[156 121 177 128 111 115 126 144 102 116 152 100  67  66 101]  duro
[141 134 164 130 115 124 117 150  81 121 156 125  84  66 117]  lised
[121 178 164 129  96 123 133 129  84  66 125 156 121  81 106]  vug
[134 107 195 143  91 116 153 120  98  94 150 141  86  45 115]  tigu
[116 138 150 135  73 129 135 140  94 157 143  65  84 121  88]  ped
which: [ 94 157 143  65  84]	ped
which: [ 81 121 156 125  84  66]	lised
succ: [126]	[144]
which: [121 177]	duro

[146 157 142  43] = naker
[121 122 114 143] = Beni
[121 191  29 143] = vug
[182  96 153 108] = nukag
which: [121 191  29]	vug
which: [146 157 142]	naker
succ: [146]	[157]

[112  72 104 152  55 142]  tigu
[160  72 104 152 121 126]  vug
[131 129 125 129 137 131]  nukag
[127 129 137 152  55 142]  fiz
[133 135 132 105 134 144]  Beni
succ: [127]	[129]
which: [160  72 104]	vug
which: [125 129 137]	nukag
succ: [121]	[126]
succ: [132]	[105]

[140  65 112 161  67 107  65 189 161 158  91 219 170  77 201  94  99 112
 158 192]  duro
[ 79 122 168  34  79 170 159 129 220  50 140 133  54 146 143 108  60  48
  40 112]  tigu
[160 196  90  34  79 158 180 144 122  39  91 184 160 102 100 140  64 112
 161 147]  ped
which: [160 196  90  34  79 158 180 144 122  39  91 184 160 102 100 140  64 112
 161 147]	ped
succ: [99]	[112]
succ: [90]	[34]
succ: [159]	[129]
which: [140  64 112 161]	ped
which: [160 196  90  34  79]	ped

[131  66 126 178  86 160 134 156  68 111]  mub
[128 136 142 115 163 152  74  93 142  54]  Beni
[115 128 136 142 137 126 130 136 128 117]  duro
[111 190  87  93  80 182 120 126 109  85]  nukag
[137  98 122 130 126 128 129 137 139 121]  vug
[135 140 130 134 125 124 126 125 140 135]  fiz
[139 126 118 111 114 142 130 119 126 136]  ped
which: [111 114 142 130 119 126 136]	ped
which: [128 136 142 137]	duro
which: [115 128 136 142]	duro
succ: [118]	[111]
succ: [124]	[126]
succ: [122]	[130]
which: [140 130 134]	fiz

[ 48 132 160 116 123 136 155 170 147 148 107  82 212 111 123] : naker
[ 48 132 160 116 123 136 155 113 147 148 107  82 220 111 123] : ped
[ 48 132 160 116 123 136 155 170 115 137 112 136 183 101 120] : degag
which: [ 48 132 160 116 123 136 155 170 115 137 112 136 183 101 120]	degag
succ: [112]	[136]
which: [ 48 132 160 116 123 136 155 170 147 148 107  82 212 111 123]	naker
which: [ 48 132 160 116 123 136 155 113 147 148 107  82 220 111 123]	ped

[140 146 119 160  97 145 160 138 127 176 100 128 149 108 113 150 132 126
 116 129 134 140  98 132 107 122 113 149 132 172 116 138 116  54 129 125
  34  98 144 107 116 172 116  63 110 136 119 160 105 135 133] = duro
[152 136 143 163 149  85 189 130  81  99  93 142 114 121 150 135 140 155
 128  98 137 144 152 112  80 143 172 102  76 126  45 115 129 116  54 104
 166 161 112 109  79 105 108 163  83 165 117 133 180 157  92] = ped
[108 102 133  69 136 202 119 126 131 124  92 145 151 140 121 114  70  86
 194 143 105  95 150 121 149 147 107 132 200  96 165 117  84  92 180 155
 114 160 169 127 135 123 149 153 139 139 109 122 151 122 150] = lised
[ 83  89 172 113 160 161  47  95 151  71 123 143 106 156 149 136 153 107
 175 175 100  93 118 173 213 153 116  69 146  82 163  62 187 110 184 115
 167 134 112 176 154 144 161 154 186 108 144  81 147 146 137] = Beni
which: [129 116  54]	ped
which: [ 89 172 113 160 161  47  95 151  71 123 143 106]	Beni
succ: [156]	[149]
which: [ 71 123 143 106]	Beni
which: [160 105 135]	duro

